Below is a small trained network, with its code and all its weights. Each question gives an input and a class and asks what happens when units are switched off, that is, made to give their printed mean instead of their output.

import numpy as np


def w(rows, s, z=0):
    codes = np.array(rows[::2]) - 128.0
    scale = np.full(codes.shape[1], s)
    scale[-1] = z or s
    return codes * scale


def f(y):
    return y / 2 * (1 + np.tanh(0.7978845608 * (y + 0.044715 * y**3)))


def log_softmax(a):
    a = a - a.max(-1, keepdims=True)
    return a - np.log(np.exp(a).sum(-1, keepdims=True))


def net(x, mask):
    res = np.array(x, float).reshape(1, 5) / 4 @ E
    y = f(res @ A[0][:, :-1].T + A[0][:, -1])
    res = res + np.where(mask, y, B[0][:, -1]) @ B[0][:, :-1]
    return log_softmax(res[-1] @ U[:, :-1].T + U[:, -1])


A, B = {}, {}
E = w([
[195,186,220,83,172,132,141,201],'x0',
[116,121,117,192,205,95,255,156],'x1',
[116,139,54,105,218,189,107,186],'x2',
[154,151,49,33,137,38,175,128],'x3',
[52,96,178,53,101,197,177,119],'x4',
],0.01)
A[0] = w([
[134,131,77,2,111,39,183,131,118],'neuron 1',
[171,133,145,201,154,102,83,136,183],'neuron 2',
[117,134,48,101,224,224,91,178,110],'neuron 3',
[109,117,207,242,133,210,97,143,116],'neuron 4',
[83,116,92,182,127,120,196,131,142],'neuron 5',
[166,133,93,116,135,64,116,130,136],'neuron 6',
[141,130,140,96,116,132,72,130,251],'neuron 7',
[47,109,180,34,109,192,198,110,116],'neuron 8',
[185,141,188,106,161,121,100,177,108],'neuron 9',
[46,115,49,153,86,153,132,71,111],'neuron 10',
[145,127,226,158,25,35,171,88,119],'neuron 11',
[180,128,125,169,148,88,70,134,80],'neuron 12',
[142,113,113,87,132,104,146,119,81],'neuron 13',
[139,133,169,152,180,117,196,146,149],'neuron 14',
[126,134,127,73,85,138,33,116,84],'neuron 15',
[187,152,220,75,168,135,152,145,119],'neuron 16',
[110,134,144,165,162,115,181,123,88],'neuron 17',
[127,123,79,170,114,113,117,106,118],'neuron 18',
],0.014,0.011)
B[0] = w([
[112,142,182,129,139,195,62,75,232],'neuron 1',
[113,139,87,145,113,196,153,168,215],'neuron 2',
[125,118,121,95,244,69,159,117,232],'neuron 3',
[124,161,176,111,142,183,48,65,255],'neuron 4',
[155,92,146,125,77,130,180,117,206],'neuron 5',
[122,150,117,144,120,186,127,142,182],'neuron 6',
[100,59,126,109,71,190,233,111,225],'neuron 7',
[149,188,61,186,131,166,138,200,242],'neuron 8',
[109,100,118,153,97,68,66,142,187],'neuron 9',
[84,77,125,133,80,88,71,152,218],'neuron 10',
[118,113,105,90,255,73,158,128,255],'neuron 11',
[178,207,110,176,148,97,97,185,172],'neuron 12',
[175,170,144,129,147,100,67,125,142],'neuron 13',
[142,91,137,123,72,141,193,114,202],'neuron 14',
[238,147,186,152,115,66,159,120,204],'neuron 15',
[95,83,121,136,74,79,75,134,207],'neuron 16',
[202,143,165,130,108,105,140,131,167],'neuron 17',
[109,124,119,138,107,101,91,162,176],'neuron 18',
],0.027,0.016)
U = w([
[115,170,195,127,159,201,80,59,132],'0',
[105,111,107,103,251,69,184,116,138],'1',
[74,72,118,160,70,53,89,160,175],'2',
[239,102,199,150,85,110,217,118,88],'3',
[139,217,56,195,142,174,149,208,164],'4',
[40,80,105,102,95,208,244,96,254],'5',
[57,179,89,110,110,121,190,103,62],'6',
[121,179,137,71,78,132,156,126,66],'7',
],0.011,0.006)

Each question gives the input, the list of numbers given to net, and the class t.
The units are the neurons (one row each of A and B). Each row of codes is followed by its name. A weight is (code - 128) times the scale printed after its matrix; where a second scale follows, it is the last column's (A, B and U).
mask holds one flag per neuron, in row order. A switched-off neuron (its flag False) gives its mean, the last column of its row in B, instead of its output. The means were averaged over made-up inputs and are rounded, as every weight is.
A unit's drop is (log p(t) with every unit on - log p(t) with that unit switched off) / (log p(t) with every unit on - log p(t) with every unit switched off).
unit that matters most: the unit with the biggest drop
top k neurons: the k neurons with the biggest drops, biggest first
drop when u is switched off: that unit's drop, to one decimal
input [-3,8,5,-3,-2], class 3: unit that matters most	neuron 17
input [-5,5,-5,-2,3], class 1: top 2 neurons	neuron 11; neuron 7
input [8,3,0,-3,-7], class 2: top 3 neurons	neuron 16; neuron 9; neuron 8
input [-5,0,-6,6,4], class 0: top 2 neurons	neuron 1; neuron 3
input [3,-5,4,0,7], class 4: top 2 neurons	neuron 8; neuron 11
input [-8,-2,7,-6,-8], class 2: top 2 neurons	neuron 10; neuron 8
input [-4,0,7,-6,-4], class 1: top 3 neurons	neuron 3; neuron 1; neuron 6
input [0,2,-3,-3,4], class 4: top 2 neurons	neuron 8; neuron 3
input [-1,4,-6,-5,-7], class 4: top 2 neurons	neuron 2; neuron 3
input [-8,7,-8,8,-1], class 0: top 3 neurons	neuron 1; neuron 3; neuron 6
input [-7,1,6,-3,-4], class 2: top 2 neurons	neuron 10; neuron 11
input [-3,-8,1,7,-6], class 3: top 4 neurons	neuron 15; neuron 4; neuron 7; neuron 8
input [8,7,-8,1,7], class 1: top 3 neurons	neuron 11; neuron 10; neuron 18
input [1,8,5,8,6], class 0: top 3 neurons	neuron 1; neuron 15; neuron 7
input [7,1,5,4,1], class 2: unit that matters most	neuron 16
input [8,8,1,-3,-5], class 2: top 4 neurons	neuron 16; neuron 9; neuron 15; neuron 7
input [-6,4,7,-1,-6], class 1: drop when neuron 8 is switched off	2.3
input [4,-6,-3,-2,-8], class 4: drop when neuron 2 is switched off	1.9
input [8,2,-7,4,4], class 2: drop when neuron 16 is switched off	3.4
input [-2,4,3,6,1], class 0: drop when neuron 1 is switched off	1.0
input [5,-7,-3,-3,3], class 3: unit that matters most	neuron 15
